Here is a tiny trained network, its code and every weight. The questions are about switching its units off for an input and a class, where a switched-off unit gives its printed mean instead of its output.

import numpy as np


def w(rows, s, z=0):
    codes = np.array(rows[::2]) - 128.0
    scale = np.full(codes.shape[1], s)
    scale[-1] = z or s
    return codes * scale


def norm(h):
    return h / np.sqrt((h * h).mean(-1, keepdims=True) + 1e-5)


def f(y):
    return y / 2 * (1 + np.tanh(0.7978845608 * (y + 0.044715 * y**3)))


def log_softmax(a):
    a = a - a.max(-1, keepdims=True)
    return a - np.log(np.exp(a).sum(-1, keepdims=True))


def net(x, mask):
    res = np.array(x, float).reshape(1, 4) / 4 @ E
    u = 0
    for l in range(2):
        y = f(norm(res) @ A[l][:, :-1].T + A[l][:, -1])
        res = res + np.where(mask[u : u + 5], y, B[l][:, -1]) @ B[l][:, :-1]
        u += 5
    return log_softmax(norm(res)[-1] @ U[:, :-1].T + U[:, -1])


A, B = {}, {}
E = w([
[98,169,91,207,156],'x0',
[138,131,162,102,211],'x1',
[181,182,15,62,110],'x2',
[6,118,97,116,120],'x3',
],0.012)
A[0] = w([
[164,148,129,150,217,135],'L0N1',
[254,126,162,46,151,89],'L0N2',
[111,145,139,31,166,3],'L0N3',
[238,139,138,180,96,78],'L0N4',
[219,123,248,148,205,135],'L0N5',
],0.021,0.0051)
B[0] = w([
[118,126,98,220,181,184],'L0N1',
[254,119,146,93,112,254],'L0N2',
[126,79,127,106,177,163],'L0N3',
[133,123,171,144,96,209],'L0N4',
[41,178,177,118,49,247],'L0N5',
],0.026,0.014)
A[1] = w([
[49,93,184,185,117,4],'L1N1',
[239,143,135,217,56,108],'L1N2',
[126,56,104,61,187,102],'L1N3',
[201,115,59,90,79,9],'L1N4',
[181,148,2,143,150,78],'L1N5',
],0.022,0.0036)
B[1] = w([
[96,85,148,249,184,207],'L1N1',
[212,58,73,138,246,249],'L1N2',
[62,27,75,83,102,164],'L1N3',
[125,170,56,231,236,194],'L1N4',
[116,252,98,34,55,182],'L1N5',
],0.019,0.016)
U = w([
[25,124,179,205,134,225],'0',
[60,38,57,38,158,56],'1',
[245,111,97,128,206,203],'2',
[74,251,27,87,139,60],'3',
[160,134,236,27,54,3],'4',
],0.017,0.0047)

Each question gives the input, the list of numbers given to net, and the class t.
The units are the neurons (one row each of A and B). Each row of codes is followed by its name. A weight is (code - 128) times the scale printed after its matrix; where a second scale follows, it is the last column's (A, B and U).
mask holds one flag per neuron, layer by layer. A switched-off neuron (its flag False) gives its mean, the last column of its row in B, instead of its output. The means were averaged over made-up inputs and are rounded, as every weight is.
A unit's drop is (log p(t) with every unit on - log p(t) with that unit switched off) / (log p(t) with every unit on - log p(t) with every unit switched off).
The circuit of an input: a set's keep is (log p(t) with only the set's units on - log p(t) with every unit switched off) / (log p(t) with every unit on - log p(t) with every unit switched off). Starting from all 10 units, units are removed one at a time, each time the one whose removal leaves the highest keep (on an exact tie, the one counted first), for as long as the keep stays at least 0.8.
units of the circuit, in order: the units of the circuit, biggest drop first
k most important neurons: the k neurons with the biggest drops, biggest first
top k neurons in layer l: the k neurons of layer l with the biggest drops, biggest first
drop when u is switched off: that unit's drop, to one decimal
input [-2,2,-3,-2], class 0: units of the circuit, in order => [L0N5]
input [-7,-3,2,3], class 1: units of the circuit, in order => [L1N3, L0N5, L0N3, L0N2]
input [-3,-2,-2,-4], class 4: units of the circuit, in order => [L0N5, L0N2]
input [-3,-5,-8,-6], class 0: 3 most important neurons => [L0N5, L0N2, L1N1]
input [0,1,1,4], class 1: 2 most important neurons => [L0N5, L0N2]
input [-6,-3,-1,6], class 1: units of the circuit, in order => [L0N5, L0N4, L0N2, L1N3]
input [-7,-5,1,3], class 1: top 2 neurons in layer 0 => [L0N5, L0N2]
input [5,-8,-1,-8], class 0: 3 most important neurons => [L0N2, L0N4, L1N1]
input [4,7,5,6], class 1: units of the circuit, in order => [L0N5, L0N3, L1N3]
input [-8,7,-6,-5], class 4: units of the circuit, in order => [L0N5, L0N2]
input [2,-5,-1,-6], class 4: units of the circuit, in order => [L0N5, L1N4]
input [3,-4,8,4], class 3: 2 most important neurons => [L0N2, L0N5]
input [8,-2,3,3], class 3: 3 most important neurons => [L0N5, L0N2, L0N4]
input [-7,8,-2,-7], class 4: units of the circuit, in order => [L0N5]
input [-6,-8,1,3], class 3: top 4 neurons in layer 0 => [L0N4, L0N2, L0N5, L0N3]
input [1,-5,3,7], class 3: 3 most important neurons => [L0N4, L0N5, L0N2]
input [4,2,3,8], class 3: 2 most important neurons => [L0N4, L0N5]
input [4,3,0,-4], class 0: 2 most important neurons => [L0N5, L0N1]
input [-8,-8,-5,1], class 0: 2 most important neurons => [L0N2, L1N2]
input [2,-2,5,3], class 3: most important neuron => [L0N2]
input [3,-5,6,7], class 3: 2 most important neurons => [L0N5, L0N2]
input [7,1,2,0], class 3: drop when L1N5 is switched off => 0.3
input [8,-6,6,5], class 3: drop when L0N2 is switched off => 0.5
